Here is a tiny trained network, its code and every weight. The questions are about switching its units off for an input and a class, where a switched-off unit gives its printed mean instead of its output.

import numpy as np


def w(rows, s, z=0):
    codes = np.array(rows[::2]) - 128.0
    scale = np.full(codes.shape[1], s)
    scale[-1] = z or s
    return codes * scale


def f(y):
    return y / 2 * (1 + np.tanh(0.7978845608 * (y + 0.044715 * y**3)))


def log_softmax(a):
    a = a - a.max(-1, keepdims=True)
    return a - np.log(np.exp(a).sum(-1, keepdims=True))


def net(x, mask):
    res = np.array(x, float).reshape(1, 7) / 4 @ E
    y = f(res @ A[0][:, :-1].T + A[0][:, -1])
    res = res + np.where(mask, y, B[0][:, -1]) @ B[0][:, :-1]
    return log_softmax(res[-1] @ U[:, :-1].T + U[:, -1])


A, B = {}, {}
E = w([
[182,118,130,176,239,115,239,144],'x0',
[147,108,115,148,131,107,107,113],'x1',
[181,235,11,111,89,165,187,22],'x2',
[104,135,102,116,146,124,111,114],'x3',
[141,104,123,149,117,136,136,138],'x4',
[161,102,109,154,134,96,91,111],'x5',
[111,182,188,244,173,207,78,2],'x6',
],0.012)
A[0] = w([
[186,165,149,139,113,122,93,133,149],'N0',
[31,71,134,141,103,87,49,229,233],'N1',
[86,160,95,82,1,3,75,208,254],'N2',
[175,215,42,171,96,137,201,65,222],'N3',
[87,104,158,199,166,221,84,96,196],'N4',
[126,155,139,97,2,172,47,90,252],'N5',
[114,101,96,115,153,85,216,161,198],'N6',
[129,129,80,81,96,38,192,152,208],'N7',
[65,91,142,117,20,137,57,166,245],'N8',
[20,130,156,176,90,143,92,125,115],'N9',
[136,44,140,72,149,67,147,204,201],'N10',
[118,141,34,130,34,111,165,124,168],'N11',
[215,177,68,186,52,233,69,107,148],'N12',
[58,125,156,164,210,83,120,182,163],'N13',
[187,78,109,138,130,112,105,136,152],'N14',
[101,150,187,161,168,127,80,77,238],'N15',
],0.01,0.004)
B[0] = w([
[116,154,141,107,114,173,141,98,141],'N0',
[82,175,152,205,91,99,115,127,248],'N1',
[70,151,87,203,91,31,191,127,253],'N2',
[53,175,30,80,224,104,143,76,241],'N3',
[163,138,221,191,62,209,134,82,214],'N4',
[148,171,52,59,27,141,68,204,237],'N5',
[124,60,205,115,207,83,120,137,193],'N6',
[169,24,70,49,211,3,131,160,210],'N7',
[90,199,48,223,49,62,190,57,228],'N8',
[154,141,178,154,25,157,116,148,185],'N9',
[75,144,153,165,221,91,119,198,234],'N10',
[140,102,18,52,87,135,156,164,196],'N11',
[99,204,54,100,157,172,107,101,216],'N12',
[196,33,255,197,134,162,94,223,197],'N13',
[141,187,183,74,132,98,201,134,152],'N14',
[147,148,168,167,62,222,146,72,204],'N15',
],0.0076,0.02)
U = w([
[2,161,107,223,146,111,249,63,251],'0',
[128,94,64,61,71,89,160,150,144],'1',
[181,104,166,174,9,154,106,119,102],'2',
[110,184,94,92,94,217,70,160,43],'3',
[131,82,184,134,175,97,93,209,127],'4',
[163,71,106,47,185,99,174,107,18],'5',
[207,74,213,177,155,205,162,120,123],'6',
],0.0087,0.0025)

Each question gives the input, the list of numbers given to net, and the class t.
The units are the neurons (one row each of A and B). Each row of codes is followed by its name. A weight is (code - 128) times the scale printed after its matrix; where a second scale follows, it is the last column's (A, B and U).
mask holds one flag per neuron, in row order. A switched-off neuron (its flag False) gives its mean, the last column of its row in B, instead of its output. The means were averaged over made-up inputs and are rounded, as every weight is.
A unit's drop is (log p(t) with every unit on - log p(t) with that unit switched off) / (log p(t) with every unit on - log p(t) with every unit switched off).
unit that matters most: the unit with the biggest drop
k most important neurons: the k neurons with the biggest drops, biggest first
drop when u is switched off: that unit's drop, to one decimal
input [-3,1,0,-6,5,8,7], class 2: unit that matters most => N4
input [1,0,-5,-7,-1,-6,1], class 6: 2 most important neurons => N5, N2
input [1,5,-7,-1,-8,-8,-8], class 4: 4 most important neurons => N13, N7, N6, N3
input [1,8,-3,7,5,3,-8], class 4: 4 most important neurons => N7, N3, N6, N10
input [4,-5,1,-7,-2,-7,-8], class 5: 3 most important neurons => N7, N13, N1
input [-7,2,-1,5,-4,-5,-8], class 0: 2 most important neurons => N2, N8
input [-8,1,-7,1,7,-1,2], class 2: 3 most important neurons => N9, N3, N5
input [-1,-5,8,2,3,8,8], class 3: drop when N2 is switched off => 0.1
input [7,1,-2,3,7,8,-1], class 4: drop when N0 is switched off => 0.0
input [3,0,2,2,-7,-8,-1], class 5: drop when N8 is switched off => 0.1
input [-2,5,-1,-7,5,-5,-8], class 0: drop when N2 is switched off => 0.5
